Small tables with named rows and columns. After each table, cells are looked up by row and column.

Tekes =
|  | Kipaz | Tutep |
|---|---|---|
| Reduk | 76.52 | 59.20 |
| Dirulak | 77.15 | 58.04 |
| Tefozuk | 71.57 | 46.46 |
| Sitoke | 44.78 | 73.88 |
| Detev | 56.88 | 40.00 |
| Vik | 21.54 | 27.22 |
| Bafari | 73.48 | 53.19 |
| Tavusor | 33.46 | 33.03 |
| Mit | 43.21 | 51.84 |

Sitoke, Kipaz => 44.78
Tefozuk, Tutep => 46.46
Detev, Tutep => 40.00
Dirulak, Kipaz => 77.15
Detev, Kipaz => 56.88
Sitoke, Tutep => 73.88
Vik, Tutep => 27.22
Bafari, Tutep => 53.19
Tavusor, Tutep => 33.03
Bafari, Kipaz => 73.48
Tavusor, Kipaz => 33.46
Tefozuk, Kipaz => 71.57
Mit, Tutep => 51.84
Mit, Kipaz => 43.21
Vik, Kipaz => 21.54
Reduk, Kipaz => 76.52
Reduk, Tutep => 59.20
Dirulak, Tutep => 58.04
Row with the largest Kipaz: Dirulak

Bures:
,Menenak,Fadupi,Balizud,Dur,Tokis,Pimil,Zag
Zoseseg,508,760,612,253,437,490,564
Fid,591,827,571,698,366,638,744
Muk,322,705,578,414,466,558,468
Vam,480,731,741,180,444,488,499
Riko,286,618,446,558,605,772,836
Pel,538,776,653,269,555,449,533

What is the Menenak of Muk in Bures?
322
What is the Fadupi of Fid in Bures?
827
What is the Dur of Zoseseg in Bures?
253
What is the Tokis of Muk in Bures?
466
What is the Pimil of Muk in Bures?
558
What is the Zag of Riko in Bures?
836
What is the Tokis of Vam in Bures?
444
Row with the largest Zag: Riko

Gakufa =
         Ratese  Tek  Dig  Rafogi  Sor
Topoma      0.3  0.3  0.3     0.1  0.4
Luf         0.4  0.3  0.5     0.4  0.5
Loz         0.6  0.4  0.5     0.2  0.4
Ral         0.3  0.3  0.5     0.2  0.8
Ridor       0.6  0.4  0.3     0.3  0.4
Bag         0.5  0.4  0.3     0.5  0.3
Zok         0.3  0.3  0.4     0.0  0.6
Bop         0.6  0.4  0.2     0.5  0.5
Vit         0.3  0.4  0.4     0.1  0.4
Famafi      0.6  0.3  0.6     0.3  0.5
Vebarof     0.3  0.3  0.3     0.4  0.2
Zan         0.4  0.4  0.4     0.5  0.4

Ratese of Vit: 0.3
Tek of Luf: 0.3
Tek of Zan: 0.4
Rafogi of Topoma: 0.1
Sor of Loz: 0.4
Rafogi of Ral: 0.2
Tek of Famafi: 0.3
Dig of Famafi: 0.6
Ratese of Famafi: 0.6
Sor of Ridor: 0.4
Rafogi of Zok: 0.0
Tek of Topoma: 0.3
Sor of Zan: 0.4
Dig of Ral: 0.5
Rafogi of Vebarof: 0.4

Rel
columns: Zem, Rusige, Nin, Mes, Viz, Sumefer, Lobari
Fab: [5951, 7269, 5593, 5348, 4640, 4309, 6755]
Teg: [4829, 2032, 5605, 6165, 6970, 5138, 4579]
Mul: [3451, 2298, 3050, 9322, 8545, 6537, 6338]
Mup: [2885, 4900, 3065, 9577, 7042, 6203, 8018]

Mup, Viz: 7042
Fab, Nin: 5593
Mup, Sumefer: 6203
Mul, Nin: 3050
Mul, Lobari: 6338
Fab, Viz: 4640
Teg, Mes: 6165
Mup, Nin: 3065
Mup, Rusige: 4900
Fab, Mes: 5348
Teg, Lobari: 4579
Mul, Sumefer: 6537
Fab, Rusige: 7269
Teg, Sumefer: 5138
Fab, Sumefer: 4309
Row with the largest Sumefer: Mul

Feliki =
	Lem	Lesini
Serut	-1.6	0.1
Tebika	1.0	1.4
Dabip	1.5	3.4
Nebimil	-1.4	-4.2
Kidugis	-0.4	-0.3
Pid	0.0	0.0
Sefuvi	-3.1	1.5
Zam	1.8	7.9
Fep	2.9	-6.1
Tikud	2.2	5.5
Malo	0.5	4.8
Teg	0.1	-0.7

What is the Lem of Pid in Feliki?
0.0
What is the Lem of Tikud in Feliki?
2.2
What is the Lem of Sefuvi in Feliki?
-3.1
What is the Lem of Teg in Feliki?
0.1
What is the Lesini of Fep in Feliki?
-6.1
What is the Lem of Kidugis in Feliki?
-0.4
What is the Lesini of Pid in Feliki?
0.0

Gebi
|  | Vub | Ler | Les | Mov | Fus | Gosumas | Tad | Sipe | Lozafez | Salit |
|---|---|---|---|---|---|---|---|---|---|---|
| Lov | 195 | 55 | 120 | 192 | 51 | 124 | 81 | 81 | 106 | 52 |
| Doputuz | 144 | 65 | 112 | 151 | 68 | 88 | 108 | 86 | 114 | 75 |
| Ruseme | 111 | 40 | 223 | 149 | 54 | 38 | 75 | 19 | 76 | 55 |
| Zomo | 106 | 21 | 244 | 143 | 44 | 13 | 62 | 18 | 75 | 53 |
| Rutogot | 95 | 140 | 84 | 85 | 132 | 160 | 89 | 103 | 71 | 107 |
| Guk | 191 | 57 | 128 | 190 | 54 | 119 | 80 | 84 | 109 | 58 |
| Digomef | 130 | 96 | 122 | 128 | 94 | 124 | 84 | 94 | 91 | 88 |
| Sar | 122 | 38 | 113 | 140 | 36 | 56 | 89 | 57 | 87 | 49 |
| Tivon | 105 | 101 | 123 | 110 | 102 | 106 | 97 | 92 | 93 | 97 |
| Sig | 112 | 110 | 113 | 113 | 110 | 112 | 111 | 109 | 110 | 109 |
| Tige | 109 | 62 | 104 | 120 | 56 | 90 | 73 | 49 | 61 | 49 |
| Zifi | 104 | 99 | 111 | 109 | 97 | 99 | 104 | 96 | 98 | 97 |

Mov of Doputuz is 151
Gosumas of Tige is 90
Gosumas of Sar is 56
Sipe of Guk is 84
Les of Sig is 113
Sipe of Tivon is 92
Les of Sar is 113
Mov of Zifi is 109
Vub of Tige is 109
Sipe of Sar is 57
Les of Guk is 128
Tad of Guk is 80
Les of Tivon is 123
Gosumas of Tivon is 106
Les of Doputuz is 112
Sipe of Lov is 81
Which row has the largest Gosumas? Rutogot

